Each row is followed by its group and then its class within the group.
86 -18 1 -144 -29 156 137 61 73 -9 -2 104 -22 -64 17 33 -28 83 30 -11 61 45 143 -177 20 -36 -38 -57 220 : genu.Vam
10 3 -11 32 -20 106 -181 -50 25 -27 24 148 -20 -75 7 -6 -50 -43 70 2 -1 -21 11 -129 4 -106 -12 -12 206 : genu.Vam
19 -4 6 -20 -18 77 8 103 37 34 -15 105 -20 -83 33 26 -29 97 109 -23 15 -56 72 -105 -2 -24 -78 -1 184 : genu.Vam
54 -32 -18 177 -24 59 -59 55 -18 39 34 32 -15 18 -34 26 -59 -4 22 48 112 -111 132 -144 -88 85 -22 15 86 : genu.Vam
36 -96 45 -148 65 75 -252 112 18 36 3 245 27 -123 35 47 43 -10 -35 -15 79 11 -20 -105 -3 93 212 11 62 : nes.dit
9 -9 8 66 95 182 -236 37 27 112 15 150 50 -201 35 -18 -26 -74 20 11 102 2 -13 -159 2 95 182 30 101 : nes.rupe
83 -35 4 42 -19 149 -406 73 0 130 10 23 20 -88 -28 -64 96 -55 64 33 123 -9 -67 -125 2 8 157 -38 15 : nes.rupe
16 -52 73 -43 -11 -19 314 -80 26 -151 19 129 2 -93 10 -102 -109 7 68 28 -40 -17 -167 19 106 266 -13 -48 79 : Vapet.kodaz
78 23 -14 252 -60 105 -399 4 64 -56 -4 264 -40 -163 -20 45 13 40 82 32 17 -52 99 -247 -45 52 2 -23 255 : genu.Vam
65 -107 20 40 -36 132 120 21 -17 -1 18 58 -24 -95 36 80 -19 38 -15 14 55 -33 164 -11 24 -139 -22 9 155 : genu.Vam
-33 20 -12 625 48 -43 -406 21 -23 19 33 -4 44 -99 31 -43 -49 -33 -11 15 31 -75 102 71 -207 66 65 22 -28 : zezu.lib
-50 4 -81 395 15 7 -480 117 -4 53 -88 80 -23 179 -9 7 -13 -50 -31 -51 3 -64 132 -55 -275 38 140 -4 -15 : zezu.bafis
18 -2 33 -148 37 165 -219 3 73 5 4 132 -11 -105 -76 17 22 -38 -13 44 78 -33 -48 -120 32 -110 119 8 52 : nes.dit
-70 -72 115 351 -33 -33 278 -125 -43 -130 51 104 -32 -132 -3 -91 -24 -75 -21 0 -26 -44 -178 -43 56 241 -6 -53 15 : Vapet.git
13 5 -97 640 48 -24 -640 79 -11 40 31 121 7 -74 -51 20 -14 -85 27 82 1 -48 63 -42 -188 187 117 -26 42 : zezu.bafis
79 -40 2 8 -13 73 117 14 19 11 54 181 -41 -93 54 78 -14 57 22 12 62 -28 83 -192 22 -88 39 27 102 : genu.Vam
-24 -37 71 104 -15 -37 532 -95 -20 -85 65 -86 -20 -99 -45 -149 -46 -83 16 -12 -24 -95 -87 18 13 147 -114 -5 8 : Vapet.git
-28 -48 -7 630 -4 7 -261 150 -61 20 -24 -96 8 -20 87 -63 -46 -18 -22 7 38 -69 12 111 -159 79 -46 10 -46 : zezu.lib
7 81 115 -188 42 117 -405 22 7 -62 177 123 11 -78 29 -24 -8 -63 87 -48 93 -52 -186 -90 6 38 180 -17 96 : nes.dit
21 41 -21 -25 93 203 -113 78 34 141 -2 -86 38 58 24 -20 -3 15 -19 7 123 6 113 -164 -23 49 -35 -237 -71 : nes.rupe
0 -44 -5 499 109 31 -456 11 -1 -15 -19 17 90 -144 58 -32 -47 -18 4 -16 69 -36 54 -5 -126 65 74 -2 -96 : zezu.bafis
59 -23 10 271 43 147 -260 5 -11 124 33 70 22 -62 -59 -30 41 -55 -32 55 37 -35 -44 -106 -23 223 101 28 9 : nes.rupe
64 -29 -48 88 0 155 -89 16 46 -32 4 261 57 -184 52 33 -9 -103 54 21 75 -41 13 -300 -33 49 -81 -15 176 : genu.nida
44 3 12 310 49 -3 20 16 -96 10 6 -118 18 -66 39 -75 -39 -42 -40 -4 -44 -15 213 170 -173 -99 -51 -18 -80 : zezu.bafis
49 -46 1 -59 30 241 -315 124 74 160 -53 35 -17 -122 -31 -114 -11 -68 -3 -29 98 5 97 -98 -29 47 63 2 9 : nes.rupe
21 16 -17 -47 -2 70 -165 20 -13 35 -46 196 -58 -65 90 1 -44 -22 36 2 83 -32 33 -194 -14 -50 -50 -91 45 : genu.nida
45 -13 79 -30 79 159 -236 23 13 96 31 184 28 -151 -28 -10 -24 -61 -30 62 -95 -29 -46 -176 -26 83 159 12 -15 : nes.dit
17 -44 11 222 21 68 27 21 -24 42 -1 -34 -88 -97 37 -57 -8 -60 -21 43 86 -35 89 -35 -98 -23 38 5 -4 : zezu.bafis
-20 -8 71 39 -3 -90 456 -156 53 -91 12 49 -38 -122 22 -130 56 -95 -41 -1 -58 -25 -217 2 17 206 7 -44 13 : Vapet.git
-15 -26 125 132 44 -44 303 -126 -49 -106 38 59 5 -101 7 -122 -10 -62 -43 8 -70 -19 -175 -13 -13 185 -49 9 95 : Vapet.git
-4 -47 -13 -120 27 128 -354 71 18 105 -6 32 8 -20 -48 28 -8 15 72 50 64 -23 -96 29 72 42 123 50 76 : nes.dit
38 -25 -40 227 -27 115 -26 9 30 7 83 108 -16 -119 34 -20 -65 -16 93 41 70 -85 70 -91 17 32 -54 -6 158 : genu.Vam
-89 1 -49 580 35 24 -603 -40 22 28 -18 121 24 -86 10 -94 20 127 45 3 22 -105 48 -15 -139 121 92 -21 -43 : zezu.bafis
-252 -30 23 553 103 15 -417 38 -41 48 -13 188 -25 -121 42 -42 -28 -100 24 -26 40 -98 -160 -47 -170 227 146 -40 64 : zezu.bafis
34 -22 -35 472 54 37 -309 127 3 10 6 48 -134 -115 49 53 22 -92 -20 -53 16 -81 24 -57 -151 135 75 -8 -13 : zezu.bafis
-32 -20 86 195 20 -8 464 -132 -21 -70 45 34 -13 -121 -128 -187 -10 -126 -25 36 -66 -14 -156 -30 -18 249 -60 3 -21 : Vapet.git
-5 -26 62 -214 89 146 -407 55 23 -22 -62 163 -31 -79 -28 -17 -25 -46 13 -29 71 -4 -134 -79 38 -7 111 -22 84 : nes.dit
50 23 39 51 -45 96 -124 83 51 -15 -16 150 -5 -58 90 99 -88 46 43 19 93 -24 142 -104 -10 -128 -33 7 185 : genu.nida
-30 -15 114 148 -18 -197 194 -69 26 -142 14 156 -131 -114 32 -160 -30 -31 5 45 -16 -54 -190 -57 34 262 -19 -46 119 : Vapet.kodaz
33 -24 23 92 20 135 -331 30 38 9 -22 227 0 -124 -14 -45 50 -73 15 -20 104 22 -31 -166 25 270 260 3 36 : nes.dit
18 -1 65 177 -26 -63 269 -84 -4 -135 -56 129 -45 -81 26 -92 -5 -56 48 50 -52 -65 -133 -94 1 282 -94 -28 63 : Vapet.kodaz
74 -37 39 155 -53 135 62 21 55 -23 4 162 -23 -36 36 -35 -51 176 55 44 0 2 95 -167 11 127 -79 -24 163 : genu.Vam
-36 38 80 343 24 -41 -29 -60 -16 -112 -1 166 14 -71 22 -110 21 -29 15 28 -67 -19 -264 -26 -62 335 74 -46 92 : Vapet.kodaz
49 -19 29 19 65 65 -148 52 22 111 34 99 -10 -105 115 19 4 8 5 -31 146 138 63 -110 -32 -45 83 -24 51 : nes.dit
12 55 -110 290 -33 24 -113 44 -84 55 22 -153 21 -29 6 -7 -59 -3 -44 -15 8 -11 265 53 -134 -179 -28 -14 -61 : zezu.bafis
58 -6 -94 640 114 -4 -492 386 -24 54 -75 128 61 -109 52 2 -111 -83 8 8 54 -36 61 29 -166 165 162 5 -94 : zezu.bafis
-43 5 61 629 -10 63 -355 -14 -38 -136 20 -122 11 -43 0 -113 -7 -70 3 -9 -17 -83 -51 52 -150 112 -38 26 -24 : zezu.lib
-42 -47 193 199 -26 -4 511 -214 -36 -94 40 24 -1 -129 -8 -152 -29 -34 -23 30 -91 -83 -216 16 28 204 -87 -6 27 : Vapet.git
-4 -56 -3 438 14 135 -201 132 13 35 28 83 40 -114 73 -46 -30 -89 -1 -40 57 -32 56 -39 -136 33 -9 20 45 : zezu.bafis

Each row is followed by its group and then its class within the group.
170 38 -32 31 -19 28 44 -30 -11 41 1 -47 -30 -72 -39 -47 -101 34 -109 -6 56 28 3 -50 -42 -33 28 97 -93 : [69].W
143 -24 -6 3 -27 -6 14 -73 7 69 8 -111 -62 -68 -130 40 -66 -23 -9 23 40 -5 62 -208 36 26 7 15 -24 : [69].W
98 15 28 7 -15 42 -29 -15 34 72 -50 -43 84 88 -156 28 -127 12 -38 -37 85 -83 -48 -164 -23 9 10 -34 -136 : [68].Y
70 -3 -5 61 22 -9 33 -70 22 162 107 -46 16 -137 -140 4 -24 -56 40 40 54 -40 153 -131 -15 -34 12 14 99 : [69].W
93 101 -25 39 -37 -24 59 -23 26 118 -47 -5 -47 -117 -31 11 -42 -81 19 6 46 -35 104 -141 24 -110 -85 -17 116 : [69].W
151 52 -16 49 14 -3 -27 -80 52 131 31 -28 52 -128 -137 -20 -400 -11 10 136 57 -51 260 -218 -51 -55 -2 37 59 : [69].W
99 48 -144 23 -24 -27 69 -44 57 142 287 -61 -38 -93 -9 -7 -34 -74 36 53 53 66 277 -110 45 -9 1 -23 164 : [69].W
43 -12 39 56 44 35 4 -53 86 157 19 -5 49 -93 -158 -28 -34 -4 47 25 49 -34 198 -255 -29 -20 -22 -5 172 : [69].W
5 -84 -21 0 30 -24 56 -5 90 167 90 -29 4 -113 -16 -6 -53 -11 -13 9 -19 -56 78 -258 72 6 -5 -62 94 : [69].H
153 2 2 33 -19 -50 -9 -93 26 27 146 15 38 -134 -147 29 -112 2 16 -12 15 -83 65 -222 26 -18 60 33 -111 : [68].Y
147 31 12 -42 -50 -63 -24 -93 16 -3 -3 48 22 -91 -138 28 -33 -15 12 -7 34 -53 73 -192 23 -52 -9 71 -47 : [68].Y
70 52 34 -1 -25 -25 -12 -55 -30 -30 197 -61 105 -169 -126 25 -31 -1 25 -20 22 -80 111 -233 -39 -51 -33 68 -118 : [68].F
169 55 87 30 -27 1 -17 -100 60 118 20 33 -47 -142 -47 -5 -22 -20 -21 42 18 80 158 -136 -17 20 -45 28 71 : [69].W
105 -6 14 0 -71 -71 11 -70 78 -9 112 6 73 -199 -143 6 -66 -24 21 25 0 -43 19 -149 -13 3 -13 54 -77 : [68].F
49 25 -7 70 -17 54 50 -94 141 218 -28 -75 27 -130 46 -12 -96 4 -54 -49 -1 -27 176 -248 -36 -45 6 4 148 : [69].H
61 18 19 3 -53 -24 9 -50 50 133 57 -59 6 -137 38 -20 -186 44 -18 -62 -1 -116 159 -222 -22 17 2 7 33 : [69].H
203 82 -17 9 -32 -7 17 -158 43 120 79 -66 -39 -158 -179 50 -47 -27 -9 9 0 -32 145 -262 15 19 10 34 7 : [68].Y
72 81 -30 -8 -60 -27 2 -50 -14 -60 176 -43 45 -114 -93 -28 0 -19 38 -64 96 -19 61 -118 -14 5 47 38 -87 : [68].F
174 38 -100 18 -45 -4 -51 -94 -13 64 8 41 49 -148 -157 53 -89 2 49 9 20 -97 96 -151 -50 -67 7 76 -14 : [68].Y

Each row is followed by its group and then its class within the group.
-39 78 30 -6 54 -54 -6 64 21 56 81 -175 -127 -8 -54 31 34 7 2 39 -93 -59 79 26 -9 133 -28 -148 -112 : G.<34>
-19 110 47 27 242 -135 64 56 -41 39 -31 131 -57 -7 -88 1 -9 12 26 159 -5 -45 95 -61 55 1 -44 24 -39 : G.<34>
26 27 31 17 -6 228 7 93 -125 71 39 -73 -85 72 -87 21 32 26 25 18 -39 -44 112 42 51 61 -19 154 200 : J.<30>
-24 41 28 36 223 27 35 49 19 37 55 -13 -101 22 13 19 -81 13 -14 38 -126 7 29 -3 -96 103 -2 -28 131 : V.<26>
33 -20 -16 32 -203 41 86 -134 -46 53 75 51 112 -12 53 -35 -18 -12 -52 -44 -87 -26 23 -4 -96 88 44 -12 134 : N.<24>
-5 141 -14 20 -44 66 46 26 26 1 -55 37 -14 25 -70 2 -2 -31 -2 28 30 27 -38 -38 -69 -4 -38 94 115 : J.<30>
-4 40 24 82 -44 108 90 -4 -56 85 -3 94 8 22 -24 -4 -16 1 28 22 -52 -101 75 -15 -73 35 2 107 212 : J.<30>
-52 -29 3 2 -228 -68 -46 -154 29 59 48 -3 111 6 -18 41 -22 20 -3 -55 -75 -196 113 -79 -106 8 34 55 29 : N.<45>
4 68 10 -8 225 274 31 129 -31 26 -36 -158 -147 -5 -28 -21 -2 -26 0 86 -6 43 19 99 -37 52 -15 -31 23 : V.<26>
5 82 7 -11 235 -62 86 25 61 17 -36 -19 -37 10 28 7 -62 3 -9 130 21 38 -41 -19 -77 29 3 -107 -5 : V.<26>
60 100 1 13 -37 111 27 51 5 8 -81 -11 -36 31 -57 -24 -32 -8 7 -4 44 48 -82 35 35 3 -15 24 44 : J.<30>
-6 9 35 -36 87 -69 35 58 -61 38 -1 3 -31 -6 -51 -13 54 13 -3 82 -37 -46 99 -10 20 -27 -33 -17 -46 : G.<42>
43 -17 25 3 -303 17 61 -111 -211 77 99 -2 103 -3 75 -30 45 -31 -18 -3 -107 -7 65 22 -39 15 32 -38 -27 : N.<24>
45 69 44 -27 147 -178 58 -6 7 53 -14 60 -53 3 -32 -13 -26 23 -23 88 -10 -25 49 -122 29 29 -45 133 -88 : G.<36>
-12 81 -1 6 77 -36 44 51 57 -23 -19 -35 -50 -2 -10 -39 -45 13 5 7 -10 51 -4 -47 -87 16 -20 -73 -58 : V.<26>
12 23 30 -31 87 29 40 112 -162 33 12 -49 -113 -22 -70 5 72 3 21 114 -83 -69 131 22 51 -77 -52 2 -18 : G.<42>
-40 41 21 -12 192 -139 44 110 -8 31 -19 -50 -18 -43 -43 45 27 14 11 131 -43 -61 110 -26 19 18 -60 -140 -120 : G.<36>
56 25 -46 -39 -170 -252 64 -274 126 23 -14 341 281 -20 92 -1 -93 10 -48 25 23 55 -21 -132 -196 9 38 24 66 : N.<24>
-32 96 -3 20 159 30 91 114 87 21 39 -263 -107 29 18 11 -103 2 -54 -3 -27 32 -60 36 -176 61 -31 -193 -69 : V.<52>
15 -18 0 -5 -277 115 42 -27 -68 66 76 -167 37 -14 44 7 -17 -13 -17 -48 -98 -56 68 11 -129 19 8 -40 -25 : N.<45>
11 -9 -59 -15 -272 27 49 -93 40 32 21 -66 136 18 42 -7 -19 -59 -31 -83 -9 43 -20 -34 -137 -7 41 -50 -89 : N.<24>
55 117 46 41 275 -86 49 -76 133 6 -72 289 -19 69 -63 10 -98 10 -12 126 96 40 -73 -25 -40 -5 -20 134 269 : J.<21>
41 -7 21 -13 -249 81 95 -78 -112 95 66 56 99 8 26 -61 43 -12 2 6 -98 -19 91 5 -64 76 18 58 115 : N.<24>
-50 31 -6 15 196 -67 37 54 -29 69 -12 -1 -70 -32 -125 42 32 9 28 77 -61 -47 135 0 67 20 -38 -3 -18 : G.<36>
-45 114 41 2 293 32 8 88 9 25 -7 -118 -152 47 3 21 -79 -14 -16 71 -34 20 8 18 -129 87 -1 -104 63 : V.<52>
-14 109 48 21 345 -128 62 101 -60 27 -76 99 -79 -27 -48 -2 -1 42 40 180 -9 -19 82 5 50 37 -68 -30 6 : G.<34>
114 72 64 17 8 259 90 53 -126 74 -36 59 -54 52 -116 -15 -3 20 39 75 11 1 42 39 18 35 0 192 268 : J.<30>
-41 2 110 1 193 -69 33 65 53 11 7 -94 -116 7 46 -41 -12 -170 5 68 -8 357 -19 43 -26 38 -17 -187 -39 : V.<26>
-2 27 40 -22 204 -198 -9 93 -38 29 0 76 -113 18 -62 -10 36 30 -53 88 -54 -54 67 54 121 1 -12 -24 -21 : G.<36>

Each row is followed by its group and then its class within the group.
-202 54 14 -17 61 245 9 207 -80 -51 -199 -25 19 -76 115 -20 -24 57 -13 -168 27 77 29 177 83 -98 -78 -69 56 : Z.Reli
-145 -31 -34 38 5 371 77 148 7 14 104 -14 -60 83 58 -24 2 43 2 25 -173 -55 39 -94 174 -59 -162 40 -3 : M.nus
-96 -187 -13 23 -25 135 43 -21 -57 -10 -4 48 -64 49 128 -50 -105 4 -9 32 51 11 1 -404 231 -121 -273 85 22 : M.nus
-213 -48 -73 -15 71 177 43 190 15 24 263 -26 -10 16 37 23 -72 -15 5 -54 -63 -59 41 -273 191 -180 -94 -20 24 : M.Pila
-152 52 -49 -55 22 14 -43 6 46 -16 -180 41 40 -57 118 15 10 -51 9 -66 33 252 29 219 -5 22 136 -103 -44 : Z.zuzuk
-73 -86 -2 50 54 263 65 67 -25 78 41 -37 -55 -2 139 -21 -49 45 9 -72 -56 -9 5 -309 218 -117 -216 -70 -7 : M.nus
-350 53 38 -163 -52 -183 -31 -28 128 -53 -105 50 11 -60 -97 -14 -70 -34 83 -87 -5 -18 32 129 -38 -2 183 -98 14 : Z.zuzuk
-165 31 -5 -64 31 -34 -2 -90 60 5 -133 -5 -60 -41 41 -22 2 -42 -21 -3 19 73 44 336 18 -59 103 -29 -47 : Z.Reli
-135 93 -4 -37 -50 164 -74 -122 71 -23 -227 2 -7 -16 1 -50 -101 -64 95 -54 13 91 40 219 43 9 56 17 -17 : Z.zuzuk
16 -86 -49 4 24 138 85 126 -31 51 107 -72 -32 9 81 -7 57 6 26 15 -17 27 32 -228 90 -91 -159 73 16 : M.Pila
-218 62 19 -75 36 -40 -78 140 104 -68 -28 35 16 -87 -22 -21 19 -61 32 -131 149 60 32 -17 72 22 152 -81 -48 : Z.zuzuk
12 -153 -15 30 28 17 24 85 20 23 122 -74 -73 67 82 -61 -71 -62 -3 41 -65 -7 -40 -73 138 -76 -212 99 -1 : M.Pila
-6 -154 -76 -46 63 30 16 103 -27 54 148 -16 8 98 127 -60 92 -88 59 -7 -19 -25 -27 -204 153 -33 -166 15 -5 : M.Pila
-106 19 -17 92 212 324 61 537 135 40 356 -249 -149 49 87 21 70 221 -106 -86 -2 43 93 -490 341 -212 -125 -81 -32 : M.Pila
-113 -134 12 -39 80 193 25 225 -5 60 259 -82 -40 25 99 -113 -66 19 10 29 -60 10 26 -335 244 -131 -186 -25 -29 : M.Pila
-323 48 -14 -53 -67 -106 -32 -32 130 -34 -200 -19 -21 -6 30 -15 -48 8 -30 -109 135 -21 4 128 12 -81 74 -75 -33 : Z.zuzuk
-61 -134 34 37 71 125 20 244 50 19 144 -81 -29 31 -28 -26 -75 84 9 -47 -55 -80 -43 -103 192 -75 -204 23 -6 : M.Pila
-347 -47 -36 -53 -66 144 3 264 107 1 62 -25 -18 118 37 -38 -166 -2 -1 43 -51 -53 -17 -451 297 -104 -209 18 35 : M.nus
-143 7 32 -19 -19 -142 -58 -107 136 -30 -315 1 -8 -40 -31 -51 82 -72 48 -97 -70 109 -32 283 -54 -24 -14 -19 33 : Z.Reli
-272 68 7 -17 23 -39 -49 13 113 -62 -47 7 81 56 47 16 50 25 -21 -76 80 -7 -35 -64 -21 -112 98 -96 -37 : Z.zuzuk
-113 -60 23 -6 78 188 75 128 26 -35 189 67 -68 -4 52 -16 -151 80 16 -58 -26 0 35 -323 267 -145 -234 -38 -1 : M.nus
-153 -78 -9 44 -73 129 46 252 32 23 25 -63 -49 54 23 -21 3 44 -11 25 -109 -31 92 -366 286 -101 -227 -22 89 : M.nus
-113 -5 54 -98 13 78 -10 -73 42 -41 -183 0 5 -100 81 -47 -67 114 57 -156 3 73 40 323 27 -20 -36 70 73 : Z.zuzuk
-200 98 14 -103 42 143 1 102 82 4 -192 -20 -15 -58 32 16 -51 -20 26 -116 35 28 57 138 12 14 85 -29 -40 : Z.Reli
-182 22 -7 -30 -46 64 -10 -35 85 -46 -227 -24 -47 -103 65 58 -103 2 -100 -79 76 40 26 492 -23 -136 112 -112 -88 : Z.zuzuk
-219 41 60 14 13 171 -11 93 64 -18 -195 -26 -33 -64 -21 29 4 22 -75 -124 42 -29 103 387 -32 -63 157 -93 -15 : Z.Reli
-262 54 34 -42 -25 44 -44 6 220 -36 -299 -58 -82 -38 12 -52 39 -40 -91 -95 66 37 25 241 -57 -52 36 -36 -118 : Z.Reli
-187 -121 -39 11 -14 69 18 171 60 54 71 -17 -19 8 57 -80 -112 -82 -35 -22 -39 4 -44 -388 107 -143 -189 -54 33 : M.nus
-164 116 52 -16 -44 49 33 -24 52 -61 -354 91 29 -7 -8 -41 -42 -91 78 -130 73 -6 35 209 -45 45 158 -3 -4 : Z.zuzuk
-50 -107 -38 -8 86 44 -1 -34 -58 -38 99 -48 -111 -27 27 -45 -78 -33 53 -29 -56 6 -16 -260 174 -99 -240 18 25 : M.Pila

Each row is followed by its group and then its class within the group.
21 20 2 76 -63 45 -94 114 28 -59 49 -32 -74 -1 -217 -78 -29 68 -22 86 -69 149 -23 -28 229 -77 -170 -8 13 : T.pif
64 -92 -98 99 -40 37 -19 -23 -135 67 53 -14 28 55 -104 -75 -17 -109 -80 -1 56 42 -256 -112 91 -118 -121 17 -59 : R.Sebus
134 7 19 19 -135 -13 -51 61 46 0 17 23 -75 -5 -138 1 -11 41 95 39 -53 224 -75 -54 126 0 -152 -7 60 : T.pif
60 1 96 188 84 77 -27 157 -11 -58 -30 -158 3 171 -57 -16 -102 -82 -118 74 -144 337 -37 -24 13 -6 -71 -178 -145 : C.burav
71 39 -55 94 -13 65 28 19 -47 -35 69 143 -29 45 -65 -145 26 -93 -38 32 -42 116 -134 -45 84 -32 -106 -15 -39 : R.Sebus
-20 -6 83 52 103 0 -2 -6 28 -110 -86 -83 -11 25 7 110 -57 -88 -61 5 -131 15 -20 -18 2 127 94 -112 2 : C.burav
54 -13 90 94 -16 -61 -105 95 -3 -70 -51 -140 -10 85 -24 173 -80 -82 -62 60 -150 109 36 -84 47 25 -43 -130 -127 : C.tiz
44 -7 81 183 -25 59 -15 210 -65 -22 -12 -33 36 143 4 -41 -109 -84 -73 32 -71 146 29 -140 147 -122 -127 -24 -195 : C.tiz
6 -78 75 121 95 -64 -83 159 0 -46 -55 -193 -44 38 -61 84 -21 -114 -46 42 -138 84 -3 -50 -6 -19 39 -161 -66 : C.tiz
59 21 -1 127 -20 39 -34 120 -60 -40 13 -150 -56 89 -42 -7 -69 -72 -86 60 -114 93 8 -51 20 0 -36 -157 -19 : C.burav
0 28 24 34 -33 34 -117 33 22 -47 18 25 -34 -77 -125 26 -39 51 4 71 -51 247 -75 -36 201 -107 -210 44 47 : T.pif
33 35 -30 38 -31 4 -74 47 18 -74 -53 -46 14 -29 -157 -18 -45 48 55 15 -75 120 -55 20 141 -63 -82 -36 10 : T.pif
79 16 52 87 23 23 -32 105 50 -74 15 60 -124 -20 -161 -98 -22 45 6 132 -71 123 -45 36 270 -119 -209 -93 -26 : T.pif
145 25 -28 77 4 62 -50 28 -4 36 110 113 23 75 -75 -168 -3 -59 -23 105 74 136 -200 -85 160 -27 -163 58 -103 : R.Sebus
1 -54 -32 -202 -41 -139 -72 -184 96 45 26 75 210 12 -45 102 35 -68 61 -56 91 170 -169 -1 11 50 -100 90 -81 : R.Sebus
